Below are the code and all the weights of a small trained network. Each question names an input and a target symbol and asks about switching units off, where a switched-off unit gives its printed mean instead of its output.

import numpy as np


def w(rows, s, z=0):
    codes = np.array(rows[::2]) - 128.0
    scale = np.full(codes.shape[1], s)
    scale[-1] = z or s
    return codes * scale


def f(y):
    return y / 2 * (1 + np.tanh(0.7978845608 * (y + 0.044715 * y**3)))


def softmax(a):
    e = np.exp(a - a.max(-1, keepdims=True))
    return e / e.sum(-1, keepdims=True)


def log_softmax(a):
    a = a - a.max(-1, keepdims=True)
    return a - np.log(np.exp(a).sum(-1, keepdims=True))


def net(x, mask):
    ids = ['αβγδηθλμπστφψω'.index(c) for c in x.split()]
    T = len(ids)
    res = E[ids] + P[:T]
    q, k, v = (res @ M[0].T for M in (Q, K, V))
    z = softmax(np.where(np.tri(T) > 0, q @ k.T / 2**0.5, -1e9)) @ v
    res = res + np.where(mask[0], z, O[0][:, -1]) @ O[0][:, :-1]
    y = f(res @ A[0][:, :-1].T + A[0][:, -1])
    res = res + np.where(mask[1:9], y, B[0][:, -1]) @ B[0][:, :-1]
    return log_softmax(res[-1] @ U[:, :-1].T + U[:, -1])


Q, K, V, O, A, B = {}, {}, {}, {}, {}, {}
E = w([
[131,86,141,154,150,144,168],'α',
[134,69,130,142,158,150,156],'β',
[123,88,143,161,142,152,167],'γ',
[145,88,162,156,152,114,173],'δ',
[69,123,133,149,140,82,152],'η',
[144,71,211,171,168,206,6],'θ',
[120,208,121,114,119,171,141],'λ',
[68,116,105,128,154,74,144],'μ',
[22,154,91,121,90,140,76],'π',
[101,83,90,75,137,112,75],'σ',
[132,169,104,96,168,109,173],'τ',
[147,135,183,110,66,89,61],'φ',
[138,125,113,68,165,59,127],'ψ',
[127,65,106,134,141,170,153],'ω',
],0.018)
P = w([
[121,167,60,231,254,59,38],'0',
[129,157,48,184,169,45,114],'1',
[130,125,95,129,119,48,168],'2',
[101,115,160,95,128,95,161],'3',
[47,169,177,58,143,116,137],'4',
[17,186,210,31,167,138,109],'5',
],0.0088)
Q[0] = w([
[132,181,153,120,89,126,3],'head 1',
[186,69,80,229,139,138,183],'head 1',
],0.044)
K[0] = w([
[51,119,255,49,189,180,133],'head 1',
[164,167,100,240,226,121,30],'head 1',
],0.036)
V[0] = w([
[187,104,72,6,167,141,67],'head 1',
[66,67,60,124,98,196,149],'head 1',
],0.021)
O[0] = w([
[74,99,105,104,17,147,244,255],'head 1',
[185,102,76,206,100,76,160,132],'head 1',
],0.011,0.0076)
A[0] = w([
[158,123,126,182,104,197,129,71],'neuron 1',
[101,168,118,109,103,69,120,36],'neuron 2',
[187,191,106,113,137,98,174,128],'neuron 3',
[98,162,114,125,126,77,107,62],'neuron 4',
[169,166,127,127,190,204,167,56],'neuron 5',
[161,147,136,98,128,133,88,7],'neuron 6',
[127,144,112,153,97,167,143,64],'neuron 7',
[252,138,149,149,121,194,129,94],'neuron 8',
],0.024,0.012)
B[0] = w([
[172,158,175,141,82,188,248,160],'neuron 1',
[222,69,60,117,161,151,125,216],'neuron 2',
[107,123,167,114,138,213,169,184],'neuron 3',
[104,243,175,201,68,171,158,170],'neuron 4',
[168,115,208,52,145,152,200,186],'neuron 5',
[98,13,139,126,24,44,193,175],'neuron 6',
[114,193,218,152,209,84,22,253],'neuron 7',
[142,248,13,117,5,109,60,151],'neuron 8',
],0.013,0.0082)
U = w([
[69,44,62,166,204,55,92,254],'α',
[119,213,73,139,69,151,96,162],'β',
[204,200,110,83,104,135,67,144],'γ',
[150,128,128,119,163,151,104,135],'δ',
[174,124,152,93,4,123,101,74],'η',
[191,82,179,138,164,114,137,56],'θ',
[163,215,132,58,137,169,166,63],'λ',
[192,52,170,177,143,238,3,177],'μ',
[195,155,132,118,160,136,85,165],'π',
[117,131,112,114,124,143,125,108],'σ',
[72,154,43,59,133,109,168,136],'τ',
[49,203,85,78,120,141,135,82],'φ',
[161,101,97,152,101,128,233,121],'ψ',
[107,194,155,135,120,70,167,59],'ω',
],0.0064,0.0074)

Each question gives the input, a string of symbols that net reads in full, and the target symbol t.
The units are the heads (2 rows each of Q, K, V and O) and the neurons (one row each of A and B). Each row of codes is followed by its name. A weight is (code - 128) times the scale printed after its matrix; where a second scale follows, it is the last column's (O, A, B and U).
mask holds one flag per unit, heads first, then neurons. A switched-off unit (its flag False) gives its mean, the last column of its rows in O or B, instead of its output. The means were averaged over made-up inputs and are rounded, as every weight is.
A unit's drop is (log p(t) with every unit on - log p(t) with that unit switched off) / (log p(t) with every unit on - log p(t) with every unit switched off).
The circuit of an input: a set's keep is (log p(t) with only the set's units on - log p(t) with every unit switched off) / (log p(t) with every unit on - log p(t) with every unit switched off). Starting from all 9 units, units are removed one at a time, each time the one whose removal leaves the highest keep (on an exact tie, the one counted first), for as long as the keep stays at least 0.8.
circuit, biggest first: the units of the circuit, biggest drop first
unit that matters most: the unit with the biggest drop
top k neurons: the k neurons with the biggest drops, biggest first
drop of u: that unit's drop, to one decimal
input γ η η φ π γ, target η: circuit, biggest first	[neuron 6; head 1; neuron 8; neuron 7]
input π ω ω, target β: circuit, biggest first	[neuron 8; head 1]
input ω σ ψ ω ω ω, target φ: circuit, biggest first	[head 1; neuron 2]
input β δ φ α η, target φ: top 2 neurons	[neuron 4; neuron 5]
input δ θ α, target θ: top 2 neurons	[neuron 5; neuron 6]
input ω π η, target ψ: unit that matters most	neuron 7
input δ η σ γ ω μ, target ψ: circuit, biggest first	[head 1; neuron 7]
input π σ ω η δ, target ω: top 2 neurons	[neuron 7; neuron 2]
input δ ω σ ω, target θ: circuit, biggest first	[head 1; neuron 5; neuron 6]
input ω δ δ δ π δ, target θ: top 2 neurons	[neuron 5; neuron 6]
input γ φ ω β, target γ: circuit, biggest first	[head 1; neuron 8]
input β δ σ ψ β ω, target ω: top 3 neurons	[neuron 7; neuron 2; neuron 1]
input ω ω λ, target λ: top 2 neurons	[neuron 5; neuron 3]
input φ η φ ω ω, target η: unit that matters most	neuron 6
input σ σ ω ω σ γ, target ψ: top 2 neurons	[neuron 7; neuron 1]
input ω δ σ τ ψ η, target τ: top 2 neurons	[neuron 2; neuron 4]
input β σ μ, target α: top 3 neurons	[neuron 7; neuron 2; neuron 4]
input σ μ α, target ω: circuit, biggest first	[neuron 7; head 1]
input γ ω μ, target ψ: top 2 neurons	[neuron 7; neuron 3]
input φ γ γ, target λ: circuit, biggest first	[head 1; neuron 5]
input π ψ π σ γ, target φ: top neuron	[neuron 2]
input ω μ γ γ ω ω, target γ: top 2 neurons	[neuron 8; neuron 5]
input φ ω φ π β, target ψ: drop of neuron 3	0.1
input τ π η μ γ, target β: drop of neuron 8	1.1
input λ π ω γ β, target β: drop of neuron 5	0.1
input σ ω γ, target ω: drop of neuron 2	0.1
input λ δ β ω β, target θ: top neuron	[neuron 5]
